Known rows, with every way that one mark hangs from another
[q_442 q_89 [q_296 q_606 q_935] q_514]: [ -8.7   5.8  16.1 -12.0 -17.9   0.7  -6.6 -35.3  -7.9  20.1   1.3  32.5
  13.5  -6.8   0.6 -20.1  20.8  16.1  12.6   3.5  14.0  14.0  -2.5   6.4
   9.7   3.6  -5.8   8.9  -8.1  24.7  26.1  -2.7   2.2  13.9 -25.8  21.4
 -22.5   3.2  11.9  40.8  30.9   9.8  -2.8  11.0]
[q_89 [q_763 [q_606 q_296]]]: [  1.3 -11.3  -9.8  -9.8  -5.9  11.8 -10.1 -14.1   6.6   5.1  10.8  12.5
   7.0   3.6 -12.1   2.5   8.9   3.2  13.4 -14.8  12.5   7.2  -9.9  -6.6
   6.5  17.4   7.7  -2.7   0.0   4.4  -0.3   3.0   8.8  13.2  21.2  15.6
  -0.8  -2.0 -30.5  -2.3  -5.0  12.0  13.7  11.7]
[q_296 [q_442 [q_514 q_461]] [q_606 q_89] [q_935 q_763]]: [  7.1  15.9  -3.5 -16.4 -24.9  -6.8  -5.7 -26.0 -34.3  24.6 -17.8   4.6
   3.8  -1.9   8.0 -21.9  28.5 -16.2   2.7   5.6  -7.0  -6.1  -8.4  -7.1
  14.3   0.0  -7.3   5.4 -13.2   8.9  21.2  11.0   5.6  17.9  12.8  31.4
 -11.2   6.8   8.4  28.7  20.1  -5.7  12.6  -2.7]
[q_606 q_89 [q_296 q_442 [q_935 q_514]] q_763]: [ 13.7   7.4  -8.4  -2.2 -19.2  19.8 -20.1 -39.8 -27.6  19.9  -8.5   8.8
  31.2  -8.5 -20.7 -18.2  29.7   5.5   3.7   0.7  -5.0   0.6  19.6 -10.6
  31.3 -16.7  -0.1  11.3   3.2   3.5  11.1   7.9 -13.4  35.1   3.6  29.2
   2.9 -11.8 -17.3  32.7  19.7  -1.0  10.2   2.8]
[q_935 q_514 [q_763 q_89 [q_606 q_296]]]: [ 13.9 -13.1  -7.5  -3.0  26.7   7.5  -9.6  -0.9   1.1  -2.7 -22.2   1.7
  -6.0  11.6 -15.2   8.1  22.5  -5.9 -19.9 -24.0  -2.4  11.1 -11.2 -20.2
  -2.2   5.2   4.8  -5.2   0.6   3.0 -19.4  10.0  -8.6  21.1  44.7  11.9
  23.0  -7.0 -13.0 -15.3   0.1   7.0  24.1   0.0]
[q_935 [q_296 q_442 q_606] [q_514 q_461 [q_763 q_89]]]: [ 26.4   0.7   5.5 -17.6  17.3 -24.6 -14.5  11.1 -31.8  -9.7 -13.7 -16.6
 -16.9  -7.2   8.2  14.6  -4.1 -29.9 -23.5  -1.7 -24.1  -9.0  -7.5  -6.7
   0.0  -8.8   7.4   2.5  -4.3  13.9   7.7  11.7 -35.3  12.5  27.8  14.3
  -4.7  -4.8  -6.7 -11.8   9.9  -3.1  13.7  -3.8]
[q_89 [q_763 [q_606 [q_296 [q_442 q_514]]]]]: [  6.7  -3.9  -4.6 -17.3  -4.5   3.2 -10.1 -27.4   4.2   7.1  13.8   6.4
   7.6   3.4  10.7  -6.4   7.3  -7.8  15.6  -6.5   2.8   7.4  -5.4  -6.3
  10.8  17.1   6.2   0.6  -8.4  -1.9   2.5   7.4   3.7   9.2  23.7  26.1
  -7.8  -3.9 -38.8  10.0  13.6  12.9  11.7  17.1]
[q_461 q_191 q_442 q_514 [q_763 q_89 [q_606 q_296]]]: [-10.9  -8.8   0.3   2.2  55.5 -14.4  14.1 -11.0 -33.3 -22.9  11.9 -18.4
  22.4  61.1   7.3  29.1  43.1  -6.9  -9.5  -9.5 -12.3  22.5  -2.3 -16.4
 -13.3   0.3   9.8   0.0 -29.1  10.8  23.3  -7.5  15.7  41.4   4.3  -4.2
  16.3   4.9  -8.0   1.3  18.5  21.3 -21.9 -26.5]
[q_442 q_296 [q_514 q_461] q_606]: [ -6.5   5.7   7.0 -18.7 -15.1   1.3  -7.3 -31.4  -2.0   4.2  19.8  -2.2
  -4.8 -10.4  15.9 -26.3  16.7 -10.3  10.1   2.4  -5.8   8.5  -1.0   8.2
 -17.4  18.3   4.2   0.0   0.5  14.9  19.9  -6.8  19.3   9.1 -23.9  30.0
 -13.3   2.6   8.6   6.7   0.0   4.8 -22.5  -6.2]
[q_935 q_296 [q_514 [q_461 q_442]] [q_763 q_89 q_606]]: [ 15.6 -10.1  -1.1  -8.6  28.2  -4.8  -9.2   9.0 -22.0  -7.8 -19.2 -19.7
 -38.7   7.4  -4.3  16.5  10.2 -23.9 -34.5 -22.0 -15.9   0.7 -27.2 -19.3
 -11.5  -5.5   4.9  -3.7  -2.9  10.8 -14.3  13.3 -13.0  28.8  44.5   3.0
  22.7  -3.4 -11.5 -41.1  -5.3   7.8  18.9 -13.8]
[q_935 [q_296 q_442] [q_514 q_461] [q_763 q_89]]: [ 20.1  -2.2  -4.8 -12.3  15.4  -8.7  -7.2  10.1 -16.5  -2.7 -28.0 -22.8
 -34.5  -7.9  -2.0   6.9   0.9 -33.8 -37.3  -1.8 -20.4  -6.3 -13.6 -16.8
   2.2 -16.1  -0.4   0.6  -0.5   7.6 -23.0  13.7 -25.0  10.5  37.0  19.3
  19.3 -13.1  -3.3 -29.4  -8.8  -3.8  31.5  -6.3]
[q_514 [q_461 [q_442 q_89]]]: [  5.5   9.8  -2.5  -5.4   6.4  -7.2   0.3  -8.3 -13.5   3.0  15.0  -9.2
  -6.1   7.6  15.2   0.9   9.0   2.0  -0.6  -4.4  -9.7  -9.6 -14.7   1.9
 -11.6 -10.8   4.5  14.6 -10.1   7.8  30.5  -1.0   9.3  38.1   2.6   8.8
   1.4  13.1   2.3 -10.9 -10.7   1.8  -2.6 -12.0]
[q_763 [q_606 q_89 [q_296 [q_442 q_514] q_935]]]: [ 15.3   5.4  10.8  -6.8  -4.5   1.7  -8.4 -44.5 -23.0  20.2  -8.7   5.9
  17.6   1.5   7.5 -16.1  28.3   8.5  11.2  -1.9  -4.6   5.8   0.3  -1.3
  26.8   1.1   2.3   2.2  -3.4   7.8   3.2   5.8  -8.2  21.0  19.3  29.1
  -8.2  -0.4 -31.4  30.2  31.6   3.8  -2.0   5.1]
[q_191 [q_514 q_461] [q_606 q_296] [q_763 q_89]]: [ 23.8 -11.6 -22.4  -7.8 -23.1  32.3  11.0   0.9  -5.0  -4.9  -3.2  -6.6
  26.4  19.3   0.9   9.1  -1.0  27.4 -15.4   2.1  -6.9   5.3  -1.1  -6.5
 -11.1   9.4  24.7   8.7  -7.4   3.3  12.7  -8.8  11.4  27.3  26.0   0.4
  25.1  14.5 -15.1 -11.4  -1.2   3.9  15.1 -14.4]
[q_606 [q_89 q_763] [q_296 [q_442 [q_514 q_461]] q_935]]: [  1.4   9.3 -12.2 -14.0 -31.6  12.5 -13.2 -44.9 -21.6  26.4  -4.8   2.1
  20.8 -13.4  -7.2 -22.4  18.7  -5.3  20.4  11.0  -2.4 -11.6  -0.8 -10.9
  33.7  -1.1   5.8  15.2  -3.6  18.9  19.6   2.5  -0.3  26.1   3.6  46.8
 -11.0  -4.3 -21.1  31.9  -0.7  -5.7   9.5   7.0]
[q_442 [q_296 [q_935 q_763]] q_606]: [-11.8  -3.2   1.3  -3.7 -14.6  23.8 -11.4 -14.9 -15.0  26.8  -3.3  17.9
  -2.3 -12.6 -28.4 -20.2  31.8  -0.3  -4.9  -6.5   9.9  20.2   2.4   2.8
  -7.3   8.1 -14.1  -4.3   3.5  14.6   0.7  -0.5  22.8  11.4 -17.7   9.7
  -2.9 -12.2  29.6  12.2   4.1  13.0   4.2   2.6]
[q_461 [q_191 q_89 q_514 [q_606 q_296]] q_763]: [  1.3 -17.3 -11.5   9.2   5.6  13.1  24.4 -15.5 -14.9   4.4   6.7  -5.6
  40.0  57.3  -8.4  10.5  17.4  20.6   3.1  -1.7  -9.9  30.7   7.9  -4.1
  -5.3   1.2  13.4  -0.3 -14.0   4.3  20.8 -18.3  28.3  25.6 -16.4  -9.0
  21.0  22.3 -22.7  17.1  20.7  12.9  -4.7  -6.6]
[q_89 [q_763 [q_606 [q_296 [q_442 q_514] q_935]]]]: [  2.6  -2.4  -4.4 -16.7 -11.5  11.1  -9.5 -33.5  -7.5  17.7   8.7  15.5
   6.9  -2.6  -5.6 -11.0   5.7  -7.1  15.6  -4.6   7.8   5.7  -1.9 -15.5
  20.9  10.3   4.4  -1.9 -10.6   3.9   0.4   5.3  -2.0  11.5  16.1  26.4
  -9.1  -6.2 -36.1  17.5  17.9  11.1  13.7  16.8]
[q_763 q_89 [q_606 [q_296 q_442 q_935]]]: [ 16.8  -2.8   9.1  -8.2   9.2  -0.4  -2.8 -12.3 -23.9  16.6 -13.7  -0.2
   3.6  10.5  -1.1   5.2  22.0   7.4 -10.8  -5.2  -6.1   2.6  -2.3  -8.6
  16.9  -3.9   0.0  -0.2 -11.3  10.1 -13.3   1.4 -23.6  23.4  44.7   9.9
   1.9  -9.2 -18.1  11.0  19.2   5.9   9.8   1.4]
[q_935 q_296 [q_514 q_461 [q_606 q_89 q_763]]]: [ 10.0   5.0  -6.4  -8.6 -12.6   7.1 -16.9  -4.3 -21.5 -11.3  -2.5  -7.8
  -9.8  -9.4  -4.3  -6.0  13.0  -5.6 -12.6  -9.1  -8.6  -7.8   9.0 -11.2
   1.7  -2.7   2.1  -8.0  13.7  12.5   5.9   9.1  -1.8  25.7   0.4  21.0
   6.8   2.5 -13.9 -10.2  -7.6   6.8   3.3 -13.5]
[q_191 q_89 [q_763 [q_606 [q_296 q_442]]]]: [ 27.1  -7.8 -13.3  11.4 -31.9  23.4   1.3   2.5  -3.9  31.0  -3.2  -6.1
  27.0  16.3   0.1   9.3  16.3  23.0   9.6  -7.4  -4.9  12.3  -9.0  -6.5
  25.5  -0.2  -4.9  11.4  -4.1  -2.9  14.6   0.1  -0.5  25.1  38.5   4.7
  14.9   2.6 -19.2   4.7  22.7   9.9  13.4   8.1]
[q_296 [q_442 [q_514 [q_461 q_763]]] [q_606 q_89] q_935]: [  1.3  16.5   3.4 -14.1 -18.5 -13.9  -4.2 -31.4 -41.3  24.6  -2.2  -0.2
  16.3   8.9  10.9 -21.9  23.2 -16.2  16.2   7.3 -12.1  -2.9  -2.8 -11.9
  22.6  -9.7   0.8   6.9 -19.2  12.5  36.5   5.4   1.5  14.4  -8.0  28.7
 -13.9   9.2   3.9  39.7  26.8  -6.4  -4.7 -10.9]
[q_191 [q_606 [q_89 q_763]]]: [  2.5  -6.6 -11.4  -0.3  -1.9  16.2  -1.2   2.4  -3.0   9.4  -7.3   0.2
  21.5  27.8  -6.3   4.9  19.6  20.7  24.7 -15.4   1.8   6.4  -9.8   0.9
  -6.0  19.8  -4.7   8.4  -4.7  10.4  18.1  -0.7  26.7  16.5   1.0  10.7
  -6.1   0.2   2.5  27.8  -4.0   7.5  10.9   3.1]
[q_89 [q_763 [q_606 [q_296 q_442 q_935]]]]: [  7.1  -5.9  -4.6 -14.2  -9.7  11.3  -9.6 -22.4 -11.9  18.6   7.4  15.0
   5.0  -1.1 -14.3  -3.0  10.3  -2.3  11.3  -8.0   9.6   5.7  -4.1 -10.7
  20.5   2.6   2.6  -2.0  -7.8   4.1  -2.4   6.1  -2.3  14.6  24.9  18.0
  -5.1  -9.4 -31.8   9.4  10.0  11.0  20.0  14.0]
[q_442 q_89 q_296 [q_514 q_461]]: [ -0.1  12.4  -4.1  -8.1 -18.8  -2.0  -0.5 -27.1   3.2  10.2  16.8   4.5
   2.0 -12.3  18.2 -19.3   9.0   3.9  13.7   2.0   2.0   2.4 -10.2   5.2
  -0.9   2.3   6.6  11.8  -1.0  17.5  24.2  -4.8  13.8  21.5 -21.1  43.0
  -3.7   8.3   3.3   7.2  -2.9   0.0   0.4  -0.7]
[q_514 q_461 [q_606 q_89 [q_296 q_442 q_935]] q_763]: [ 20.1  21.7 -17.9  -2.5 -21.1   7.5 -16.5  -8.1 -51.7  21.9   3.7  -9.5
  18.5 -19.6   1.6  -9.9  29.9   0.8  -0.8  -0.1 -12.2 -16.7  14.0   0.7
  15.0  -5.2   5.5   1.0   6.9  15.1  28.7   2.2   9.3  45.1  11.8  32.7
  -3.0   5.7  -5.9   9.0  -2.2   1.9   8.0  -5.3]
[q_935 [q_514 [q_461 q_191] q_763]]: [  7.2   2.9 -17.8   4.8  14.5 -10.5   7.1  -2.4 -16.3 -19.6  10.9  -7.8
  -5.4   2.6  -7.6   8.6  -7.5 -28.7   1.3 -10.8 -11.5  -7.0   3.0 -22.1
  -7.8  -7.4  16.3  -8.0  -4.1   5.8  24.5  -0.2   3.4  16.2  -8.0  23.9
  14.1   6.8  -1.2 -15.7 -15.4  -6.9   5.6 -11.8]
[q_763 q_89 [q_606 [q_296 [q_935 [q_514 q_461]]]]]: [ 14.1  -6.5   1.4 -11.4  11.4   2.9  -3.9 -15.8 -19.8   2.8 -12.3   2.3
  -7.1   4.7 -18.2   4.0  12.5  -0.3  -9.9 -13.4  -3.4  -3.7  -8.3 -25.1
  12.1  -7.3  14.6  -6.2  -4.5  18.9  -9.3  -2.4 -26.2  28.7  34.7  18.0
  11.5  -1.8 -22.5  -9.0  -1.6  -3.3   7.2 -11.9]
[q_935 [q_296 q_442] [q_763 q_89]]: [  8.9  -3.3  -2.9  -1.2   6.9  -1.4  -5.3  18.2 -12.7  11.8 -31.4 -17.6
 -18.4  -2.4  -0.1   9.3   9.1 -14.8 -35.4   2.4 -12.7   0.9  -9.6  -2.4
   2.7   0.1 -14.4   3.8  -1.0   5.9 -27.5  10.6 -12.4   5.4  34.1   6.0
  11.2 -14.6   8.0 -10.4   1.4   6.4  29.1   6.9]
[q_606 [q_89 q_763] q_296]: [ -4.7  -5.7 -12.2  -0.1 -16.8  17.0 -16.3 -21.1   1.7  11.6  -8.2   5.2
  29.0  -1.3 -16.9  -4.5  24.7  14.0  18.2  -2.2   6.4  -1.4  -5.2   2.3
  18.1  11.5   3.2  15.3   9.0  16.9  14.1   2.3  11.5  20.9   6.4  23.8
  -4.3  -4.8 -12.2  21.9 -15.0   2.1   8.0   9.9]
[q_296 q_442 [q_606 q_89 q_763] [q_935 [q_514 q_461]]]: [ 16.8  12.2  -2.1 -17.9 -23.5  -4.3 -12.5 -24.6 -40.7  11.4  -3.4   9.4
  12.0   3.2  -5.4 -14.5  25.0 -10.8   7.6  -2.8  -8.2  -6.7   5.9 -14.8
  17.8 -17.3  -2.5   5.5 -12.7   4.9  29.2  14.0 -11.5  29.0   9.7  25.1
  -8.3  -0.4  -1.1  29.8  21.6  -6.4   9.7 -11.2]
[q_191 [q_89 q_763] q_514]: [ -3.4 -13.3 -22.5   1.2 -30.3  20.5   7.9  13.3   1.1  10.9   2.0   4.9
  21.5  19.9  -9.5   4.1 -11.5  12.0  13.5   1.0   3.0   8.3  -3.4 -15.2
   4.7   9.3  -0.3  11.0 -10.7  -0.4   2.7   8.1  13.0  10.4  -0.2  -8.5
   4.9   9.3 -17.7  16.4   5.0   3.6  14.7   7.2]

Rows
[ -3.9   1.2  12.0  -4.3 -14.7  -0.4  -6.4 -14.5 -25.9  15.1 -20.3  19.1
  16.3   6.3 -15.4  -6.2  25.8  13.4   9.4   0.1   5.8  -0.5  -2.5  -0.2
  15.7  -0.4  -8.3   3.8  -4.8  19.3  19.2   3.3  -3.1  10.5  -1.6   0.9
 -17.7   3.3  12.9  37.5  16.7  -1.9  -4.1  -2.6]
[q_296 [q_606 q_89] q_935]
[  4.4   1.7 -17.5   3.3   0.5   8.3   1.7  32.5 -22.3 -11.0   3.6  -3.1
  16.1  10.2  12.9   9.1  -1.8   6.5 -17.4  -5.3  -8.2   0.6  18.4 -10.6
 -19.8  16.6   5.4  -4.7  -7.9  -1.4   3.9  12.8  14.6  16.6   9.6 -11.6
   8.4  10.0   3.3   5.7   7.9  13.4   9.3  -5.3]
[q_191 [q_514 q_606 [q_763 q_89]]]
[  8.1   0.5  21.4 -15.6  20.7   0.4  -8.1 -24.6 -20.5   7.3  -4.6   9.5
  -7.9   2.6  -9.2 -15.6  10.2 -16.4  -4.4  -1.4 -11.1   7.9  15.4 -15.1
   4.1 -15.6 -10.6  -3.9 -13.6   2.2   1.4  10.0 -18.0   3.0  -4.5   5.4
 -11.4 -14.4   0.7  23.0  25.6   5.4  -3.4  -0.4]
[q_296 [q_442 q_606] [q_935 q_514]]
[ 13.1  -6.1  12.5  -7.6  23.7   1.3 -19.0 -13.9 -10.6   2.4 -28.0  -6.0
 -14.8  -1.8  -6.9  -9.7  24.0 -20.2 -22.1  -8.2 -16.3  13.9  -1.8  -2.0
  -2.5  -0.6 -15.4   0.7   5.9   5.0 -12.5  21.2  -5.0   5.4  10.6  16.7
   1.5 -14.3  -0.5   3.7  11.5  10.4  13.8   4.4]
[q_935 [q_296 [q_442 [q_606 q_89]]] q_514 q_763]
[ -4.3  11.0  -0.5  -4.2  -5.4  12.9  -7.9 -28.4 -21.9  31.0 -17.4   5.8
   8.5   3.4  -3.1 -30.1  31.8 -11.4   2.9  -1.2  -9.1   7.5   6.9 -13.6
   4.0  12.9 -21.1   3.6 -12.2   5.8   8.6  11.8  16.2  14.9  -8.2  29.3
  -9.4  -4.2  18.1  42.0  20.8   6.8   3.8   4.5]
[q_296 [q_442 q_514 [q_606 q_89]] [q_935 q_763]]
[ 10.5  -7.5 -17.3   1.8  -9.5  13.2  19.8  -4.3  -5.9  -6.5  -3.0 -13.5
  12.9  29.3  -3.9  17.5  15.5  13.0  -5.6  -3.2  -8.0  -2.3  -5.2  -9.2
  -8.5   7.4  12.6   1.1 -10.2  17.1  28.1 -21.3  16.0  30.4  20.3  16.1
  20.9   9.6   5.6  -9.6 -19.3   3.4   5.7 -14.6]
[q_514 [q_461 [q_191 [q_606 q_296] [q_763 q_89]]]]
[-10.0 -14.3  -6.0   6.4  13.5   3.9  20.9 -20.8 -26.9  -3.6   2.9   7.3
  22.6  42.5 -16.7   7.7  16.4   1.5 -10.4  -8.3  -2.0  21.3   8.0 -28.8
   4.7  -1.1  17.4 -12.1 -22.1  11.4   3.4  -3.2  11.7  21.7   4.0   2.9
  26.7  11.4 -17.5  12.4  14.1  12.0   2.1 -15.4]
[q_461 [q_191 q_514] [q_763 q_89 [q_606 [q_296 q_935]]]]
[ -0.6   2.3  -1.7 -12.7 -16.2  -0.8  -7.4   1.6 -38.6  16.9  -5.1  -5.9
 -11.2  -0.8  -2.6   3.9  31.7  -6.0 -15.1  -1.1  -3.9  -2.9 -19.9   4.7
  -6.4 -10.0  -0.3  10.2  -9.7  20.3  22.2  -0.4   7.4  35.2  22.4  -4.4
   1.4  -2.9  27.6  -6.9  -0.9   3.2   6.7 -13.1]
[q_514 [q_461 [q_442 [q_296 q_606 [q_935 [q_763 q_89]]]]]]
[  8.6   0.3 -19.8  13.7  11.8   0.9  -0.6  30.0 -17.3   8.0  -1.1  -7.3
   8.7  13.2  -0.8  17.3   4.2  -1.0   1.8 -24.7  -6.6   0.3  -7.6 -18.0
  -9.0  21.3   1.4  -2.1  -8.0   4.6   4.8   5.8   4.5  21.9  22.5  11.2
   9.4   2.5   7.6   0.7  -0.6   5.2  13.4  -1.6]
[q_514 [q_763 q_89 q_606]]
[ 12.1   6.5  -7.6  -3.5  13.5  -3.7 -14.8  23.5 -38.2  -8.5  11.2 -21.9
  -6.9  -0.6  14.7  13.9  19.7 -12.0 -11.6 -14.7 -19.2  -6.6   1.4  -5.9
 -16.9  -9.5   7.8   4.0  -3.5  14.4  31.4   7.5   4.6  39.3  17.4  -1.6
   7.2  -6.1  16.9 -13.2  -3.0  11.3   0.6 -15.1]
[q_935 [q_514 [q_461 [q_442 q_296]] q_606 [q_763 q_89]]]
[  8.4   2.4 -18.2   5.6 -12.9  21.3  -1.8  -0.9 -10.7  11.5  -0.6  -1.3
  30.5  26.4  -3.3  -1.6  25.8  26.2  15.7 -16.4  -2.4   7.9   3.9   2.2
 -11.0  19.7  -5.0   6.0  -1.2  -0.5  19.1  -4.2  27.4  30.5  -5.8  12.9
   2.4   6.6   4.8  26.2   6.3   7.2   4.8  -4.2]
[q_191 [q_606 q_89 q_763]]
[  1.5  -7.7  13.9   0.2  31.9  -7.8  17.1 -11.1 -17.9 -15.1   6.9 -12.1
   2.7  46.6  16.3  20.9  22.6   9.3  -2.6  -6.3 -13.2  11.0  -1.0  12.9
 -25.9   0.4  -0.9   0.6 -19.4   4.3  30.1 -12.3  21.6  24.5   3.6 -22.6
  -1.1   5.8   3.2   7.5  15.8  18.4 -16.1  -6.4]
[q_461 [q_191 q_606] q_442]
[ -1.0  -0.5 -21.0   0.9 -17.2  20.5 -11.0  -4.8  -2.7   9.0  -1.5  -0.9
  24.7   2.5 -13.5   0.7  18.4  12.9  -9.9  -2.7  -0.9  -2.2  10.6  -7.7
   2.5  13.4   3.2   8.5   2.4   5.5   1.3  -7.4  -2.8  33.6  13.8  14.3
  11.0  -3.0  -2.4   6.5  -7.2   4.3   6.4   1.7]
[q_606 q_296 [q_763 q_89]]
[  1.2  13.3  -5.9  -7.9 -13.8  10.4  -8.2  -2.0 -35.3  19.1  13.1   1.7
 -12.0  -6.7   5.1  -7.2  37.5   7.4 -12.8  -8.5   2.0  -0.6  -5.8   5.9
 -10.6 -12.4  -7.0   3.3  -3.3  17.1  28.6   2.1  30.4  49.7   4.5   6.6
   4.3   4.8  20.3  -9.7  -4.2  19.2  10.6  -9.9]
[q_514 [q_461 [q_442 q_89 [q_296 [q_935 q_763]]]] q_606]
[ 19.8   2.1  10.5  -3.9  -2.9   1.9  -8.6 -33.5 -27.3  20.8 -10.3   5.8
  15.9   3.0  -1.1  -8.0  32.7  13.3   6.9  -5.3  -2.8   5.7  -2.1   3.7
  26.4  -6.5   0.4   2.0  -0.6   7.8   0.3   6.7  -8.3  23.9  28.4  20.9
  -4.3  -3.7 -26.9  22.0  23.8   3.5   4.3   2.3]
[q_763 [q_606 q_89 [q_296 q_442 q_935]]]
[-10.5  -6.9  -3.3 -11.0   7.5  20.0 -15.6 -28.1  18.8  12.8  10.3  23.6
  20.6  10.0 -18.0 -13.1  24.8  17.1  11.8 -13.4   8.8  11.4  -0.2  -2.7
 -11.2  27.2  -7.3  11.2  -3.2  19.3  21.1  -1.8  20.9  31.5 -12.9  29.8
 -13.2   2.8  -2.0  23.0 -15.0  19.5   3.4  15.1]
[q_442 [q_89 q_763] [q_606 q_296]]
[ 10.9  -1.2 -19.7   9.1   1.8  10.9  14.2   1.5 -34.8  12.3  -4.3  -1.9
   5.3  19.4 -30.7  10.1  -0.5  -4.2   9.5 -13.4  -9.0  -0.4   2.0 -29.7
   2.4 -10.1   5.4  -5.8 -10.4  16.9  25.1 -14.0   1.2  32.5 -15.5  13.7
  10.6   9.7   0.6   7.2   2.3  -5.0   8.2  -8.9]
[q_296 [q_935 [q_514 [q_461 [q_191 q_89 q_606]] q_763]]]
[  5.9   9.7 -23.3  -1.6  -8.7   8.0  -4.2 -11.8 -25.9  16.6   2.9  -3.4
   7.2  -9.4  -6.1  -5.3  -0.2 -10.1   2.6  -9.7  -6.3 -10.5  -4.0 -27.5
   5.6  18.0  18.0  -3.1  -5.5  16.5  10.9  -7.0  -4.8  33.2   8.0  38.6
   5.5  11.3 -13.8  -0.3  -1.3  -4.3   4.1  -4.4]
[q_442 [q_514 q_461 [q_763 q_89 [q_606 [q_296 q_935]]]]]
[  7.8 -14.2  -8.3  11.8 -18.2  15.9  18.1 -25.8  -3.6 -15.4   0.9  10.4
  33.5  28.6   0.8   6.5  17.5  21.0   2.0  -4.8   2.6  17.5   4.3  -7.4
   5.4   9.6  13.7  -2.1  -7.8   1.2  20.7   6.3  25.7  16.8  16.8   8.0
  22.3  14.4 -21.1  10.6  12.2  12.4   3.8  -7.5]
[q_461 [q_191 q_514 [q_763 [q_606 q_89 q_296]]]]
[  2.3  12.7  -8.3  -8.6  -3.4  14.4  -9.1 -11.4 -31.8   5.7  15.3  11.2
  -4.2   2.4 -10.7  -9.1  15.0   1.1  -5.9 -13.6  -1.6  -7.4  12.2 -25.7
  -2.5 -17.8  -1.6  -1.0 -10.9   8.7  28.8   4.6   4.0  48.8  -9.0   8.4
   5.0   6.3   1.7   3.0   4.4  12.4   4.7 -13.5]
[q_296 [q_935 [q_514 [q_461 [q_442 q_89]] [q_606 q_763]]]]
[ -6.6  10.5  -1.7 -12.6 -15.5 -10.6  -4.7 -28.2  -6.5  14.5  23.3   9.5
  14.0   3.7  16.4 -19.4  21.4  -2.0  17.8  -3.0   2.1  13.4 -13.9   3.6
  -1.8   3.2   9.2  10.4  -8.9  19.6  44.4  -4.7  22.2  21.1 -28.4  37.3
  -6.7  16.0  10.5  16.5   9.3   5.3  -3.6  -5.6]
[q_442 q_89 [q_296 q_606] [q_514 [q_461 q_763]]]
[ -1.7   4.7   3.6 -16.7  11.6   9.1  -5.4 -11.7 -22.9 -12.9   0.8  10.0
  11.4  -3.9  -7.8  -0.6  22.6   8.1 -14.8  11.7   9.3   5.3  22.3  -2.7
   2.7  -1.0   2.1 -10.8   0.8   8.5  -6.0  -6.1  -3.1  17.2 -11.8   0.4
  -8.6  -0.3 -17.1   2.0  17.6  12.6 -12.1  -8.8]
[q_461 [q_514 [q_606 [q_296 q_935]]]]
